(in the rows, 128 means zero)
Group, then class:
[122 138 132 127 139 111 112 117 114 136 114 152 109 137 125 119 118 144
 116 130 119 120 124 127 129 121 105 120 138 170 107 136 105 107 116 118
 153 149 141  88 131 116 139 141 122 207 119  99 153  34 187 121 124 169
 144 139 121 101 120 112 194 107 161 115]	<12> Hm
[128 156 144 136 108  88 137  32  52 139 108  89 152 116 149 129 187 131
 146  92 155 122 128 150 147 121 140 156 124 139 137 124 143 140 144 126
 128 127 112 104 139 129 124 105 148 166 138  58 105 171  82 149 131 126
 134 114 191 165 113 129  39 105 109 149]	<4> GL
[150 133 125  93 102 145 118 186 144 122 139 140  91 119 117 131  97 106
 159 161 102 131 140 139 106 147  86 107 146  93 153 107 120 147 114 133
 110 142 148 132 132 144 122  62 147 111 140 159  99 133 156 147 137 133
 114 133  66  60 135 125 143 158 122 145]	<14> Pj
[114 165 147 117  92  90 121 110  91 137 101 150 152 111 156 123 150 128
 128 116 122 112 123 155 107 130  92 145 131 172 110 128 106 109  85 105
 117 155 138  79 137 133 150  91 142 192 134  59 134   4 154 141 116 152
  88 108 139 125 124 104 139 108 166 110]	<12> Hm
[135 139 130 132 151  93 132  45  81 103 128 123 180 131 151 114 178 147
 110  90 163 117 126 125 101 125 138 132 141 125 128 121 140 165 147 131
 136 108 124  93 140 117 143 115 149 154 156  87  99 143  91 145 163 108
 122 100 202 171  89 131  36 121 104 174]	<4> GL
[123 138 137 119 162 110 110 135 104 135 118 144 129 132 152 114 124 154
 109 131 102 146 129 120 110 136  77 110 164 152 114 121 116 108 118 118
 131 146 138  62 140 100 162 100 123 184 107  92 166  38 153 147 122 148
 124 118 132 154 122 109 162 129 156 122]	<12> TP
[143 136 126 136 185 115 127  59  24 124 108 151 159 112 141 130 191 147
 185 124 136 111 126 152 126 119 104 142 141 139 173 130 157 142 148 136
 124 119 138  84 146 133 121 122 140 161  98  88 120  95  92 141 133 135
 124 116 130 144  94 104  86 127 139 186]	<4> BQ
[138 115 131 143 142  97 130 107 120 146 152 114 166 172 156 138 144 116
  83  95 157 127 143 120 124 155 145 126 122 122 104 124 117 124 119 162
 133  98 145 116 135 120 145 107 196 155 219 155 156 109 101 128 161  94
  99 118 150 188  84 132 149 126 134 209]	<13> SC
[137 126 114  97 131 126 125 184 168 107 177 130 149 149 143 129 108 116
 148 137 126 148 131 124 118 152 102  88 165  85 154 104 100 162 136 145
  95 133 152 117 134 127 146  81 151 118 183 168  89 135 130 142 136  95
 113 110  69  84 134 148 163 140 108 204]	<14> RD
[127 134 126 129 114 107 127 154 139 129 141 167 190 144 148 161 157 117
 159 117 125 125 139 158 136 148 104 142 129 135 138 140 105 115  90 147
 110 139 156 105 151 145 137 100 176 137 194 150 137  41 134 107 116 128
  92 113  71 103 117 134 194 114 164 224]	<13> GQ
[148 121 131 123 176 113 128 140 100 166 134 122 155 156 155 155 151 121
 133 126 118 143 168 143 149 152  93 104 137 101 141 112 113 119 117 162
 103 109 154 101 148 112 150 115 194 163 173 157 137 122 123 147 153 118
  99 123  83 115  78 123 187 138 151 232]	<13> HJ
[145 110 112 128 154 151 114 199 143 121 169 125  79 126 114 111 105 113
 165 175 119 124 113 120 121 142 115 105 140 108 156 111 134 132 139 154
 128 137 153 141 123 139 118  75 137 102 119 186 131 107 138 126 119 118
 132 130  68 123 122 114 165 162 124 147]	<14> Pj
[124 133 128 122 123 114 125 122 129 108 122 159 147 129 126 122 119 140
 149 131 124 129 131 129 116 125 118 106 151 148 116 125 117 141 136 119
 124 143 140  97 129 117 141 132 129 162 133 118 130  47 149 124 133 143
 132 127 118  93 144 118 156 109 143 166]	<12> TP
[131 122 114 142 159 113 112 147  83 139 177 104 124 156 149 128 154 112
 127 126 152 106 114 114 146 145 124 122 129 128 159 137 111 114 124 163
 136 125 158 132 130 132 104 107 171 186 171 149 139  64 144 111 130 107
 125 122 100 130  82 137 180 139 129 197]	<13> SC
[137 121 127 139 141  89 131 122 136 136 152 150 191 172 156 167 138 123
  73  92 141 110 145 123 125 143 108 121 130 125 115 144  98 144  97 154
 117  97 149 116 134 122 140 143 182 190 226 147 153  90 136 114 148 122
  92 125  98 136 100 138 213 115 155 197]	<13> SC
[123 120 123 144 157 104 124 152 121 138 161 123 196 167 159 158 161 122
 112  98 139 141 145 124 150 145 127 129 127 115 130 136 102 113 111 157
 111 115 146 124 141 119 139 136 170 127 198 157 154  77 110 119 127  90
  96 113 105 156 100 149 184 126 141 221]	<13> SC
[134 127 128 125 134 130 108 128  86 121 124 145  67 114 114 104  98 142
 133 149 121 124 121 117  99 130 103 125 154 157 112 120 129 119 144 121
 157 141 140  84 124 122 135  87 112 152 108 114 150  52 152 140 131 142
 144 128 148 124 137 106 119 143 126 118]	<12> TP
